Below are the code and all the weights of a small trained network. Each question names an input and a target symbol and asks about switching units off, where a switched-off unit gives its printed mean instead of its output.

import numpy as np


def w(rows, s, z=0):
    codes = np.array(rows[::2]) - 128.0
    scale = np.full(codes.shape[1], s)
    scale[-1] = z or s
    return codes * scale


def norm(h):
    return h / np.sqrt((h * h).mean(-1, keepdims=True) + 1e-5)


def f(y):
    return y / 2 * (1 + np.tanh(0.7978845608 * (y + 0.044715 * y**3)))


def softmax(a):
    e = np.exp(a - a.max(-1, keepdims=True))
    return e / e.sum(-1, keepdims=True)


def log_softmax(a):
    a = a - a.max(-1, keepdims=True)
    return a - np.log(np.exp(a).sum(-1, keepdims=True))


def net(x, mask):
    ids = ['Θβγδεζ'.index(c) for c in x.split()]
    T = len(ids)
    res = E[ids] + P[:T]
    r = norm(res)
    for j in range(3):
        rows = slice(4 * j, 4 * j + 4)
        q, k, v = (r @ M[0][rows].T for M in (Q, K, V))
        z = softmax(np.where(np.tri(T) > 0, q @ k.T / 4**0.5, -1e9)) @ v
        o = O[0][rows]
        res = res + np.where(mask[j], z, o[:, -1]) @ o[:, :-1]
    y = f(norm(res) @ A[0][:, :-1].T + A[0][:, -1])
    res = res + np.where(mask[3:11], y, B[0][:, -1]) @ B[0][:, :-1]
    return log_softmax(norm(res)[-1] @ U[:, :-1].T + U[:, -1])


Q, K, V, O, A, B = {}, {}, {}, {}, {}, {}
E = w([
[185,101,153],'Θ',
[90,146,93],'β',
[185,100,163],'γ',
[98,123,74],'δ',
[173,247,67],'ε',
[73,143,66],'ζ',
],0.012)
P = w([
[189,88,254],'0',
[149,211,128],'1',
[133,161,44],'2',
[82,180,68],'3',
[126,181,140],'4',
[127,164,84],'5',
[135,145,74],'6',
[126,144,58],'7',
[105,153,81],'8',
[156,118,91],'9',
[100,149,96],'10',
[105,141,149],'11',
],0.0061)
Q[0] = w([
[190,37,170],'H1',
[159,56,124],'H1',
[162,112,210],'H1',
[112,125,89],'H1',
[137,77,48],'H2',
[127,173,136],'H2',
[5,136,101],'H2',
[172,131,181],'H2',
[124,175,203],'H3',
[147,184,189],'H3',
[117,107,173],'H3',
[112,130,149],'H3',
],0.013)
K[0] = w([
[158,254,142],'H1',
[158,146,111],'H1',
[187,180,101],'H1',
[120,126,210],'H1',
[85,139,119],'H2',
[102,157,155],'H2',
[82,87,194],'H2',
[134,87,75],'H2',
[159,45,104],'H3',
[180,128,77],'H3',
[87,55,67],'H3',
[115,103,118],'H3',
],0.017)
V[0] = w([
[239,208,123],'H1',
[105,201,149],'H1',
[92,197,140],'H1',
[194,122,148],'H1',
[186,95,10],'H2',
[159,137,213],'H2',
[93,43,110],'H2',
[128,29,133],'H2',
[116,138,153],'H3',
[74,30,138],'H3',
[27,84,39],'H3',
[33,135,125],'H3',
],0.011)
O[0] = w([
[95,160,142,6],'H1',
[69,194,137,153],'H1',
[66,105,98,156],'H1',
[190,139,164,94],'H1',
[121,255,74,3],'H2',
[196,181,156,153],'H2',
[88,133,56,123],'H2',
[127,117,61,103],'H2',
[80,106,174,135],'H3',
[126,134,90,28],'H3',
[136,139,82,169],'H3',
[156,160,145,189],'H3',
],0.0085,0.005)
A[0] = w([
[221,247,188,193],'N1',
[65,114,118,138],'N2',
[106,70,214,148],'N3',
[90,102,104,251],'N4',
[74,120,172,86],'N5',
[130,215,103,148],'N6',
[137,170,116,113],'N7',
[84,196,91,190],'N8',
],0.013,0.0025)
B[0] = w([
[119,231,206,254],'N1',
[60,128,179,161],'N2',
[172,133,190,215],'N3',
[189,193,170,191],'N4',
[142,92,42,139],'N5',
[171,121,164,214],'N6',
[254,131,99,150],'N7',
[95,162,202,222],'N8',
],0.0074,0.0062)
U = w([
[93,73,86,254],'Θ',
[238,137,61,153],'β',
[182,11,193,110],'γ',
[200,179,142,132],'δ',
[92,132,166,75],'ε',
[181,180,138,108],'ζ',
],0.012,0.0025)

Each question gives the input, a string of symbols that net reads in full, and the target symbol t.
The units are the heads (4 rows each of Q, K, V and O) and the neurons (one row each of A and B). Each row of codes is followed by its name. A weight is (code - 128) times the scale printed after its matrix; where a second scale follows, it is the last column's (O, A, B and U).
mask holds one flag per unit, heads first, then neurons. A switched-off unit (its flag False) gives its mean, the last column of its rows in O or B, instead of its output. The means were averaged over made-up inputs and are rounded, as every weight is.
A unit's drop is (log p(t) with every unit on - log p(t) with that unit switched off) / (log p(t) with every unit on - log p(t) with every unit switched off).
The circuit of an input: a set's keep is (log p(t) with only the set's units on - log p(t) with every unit switched off) / (log p(t) with every unit on - log p(t) with every unit switched off). Starting from all 11 units, units are removed one at a time, each time the one whose removal leaves the highest keep (on an exact tie, the one counted first), for as long as the keep stays at least 0.8.
units of the circuit, in order: the units of the circuit, biggest drop first
unit that matters most: the unit with the biggest drop
which heads matter: for each layer, one digit per head in row order, 1 if its drop is at least 0.15 and else 0, layers parted by /
drop when u is switched off: that unit's drop, to one decimal
input δ γ ζ γ β γ ζ, target β: which heads matter => 110
input β δ ζ ζ, target γ: units of the circuit, in order => H2
input δ ε β β γ β δ, target β: units of the circuit, in order => H1, H2
input ζ β γ ε γ β β γ δ, target Θ: which heads matter => 000
input δ β ζ ε β ζ, target β: which heads matter => 100
input β ζ β ζ β β γ, target ε: units of the circuit, in order => H1, H2
input γ β β γ γ, target ε: which heads matter => 111
input ζ β ε ε ζ ζ, target Θ: which heads matter => 000
input ε δ δ, target ε: which heads matter => 011
input ζ ζ β β β, target Θ: units of the circuit, in order => H2, H1
input β Θ β ζ β β δ, target γ: drop when H2 is switched off => 1.5
input δ β ε β β Θ β, target β: drop when H2 is switched off => 0.2
input δ ε β γ γ ζ δ, target β: drop when H2 is switched off => 0.6
input ζ ζ β δ, target Θ: unit that matters most => H2
input β β β ζ ζ δ β ζ β β Θ, target ε: drop when H2 is switched off => -0.2
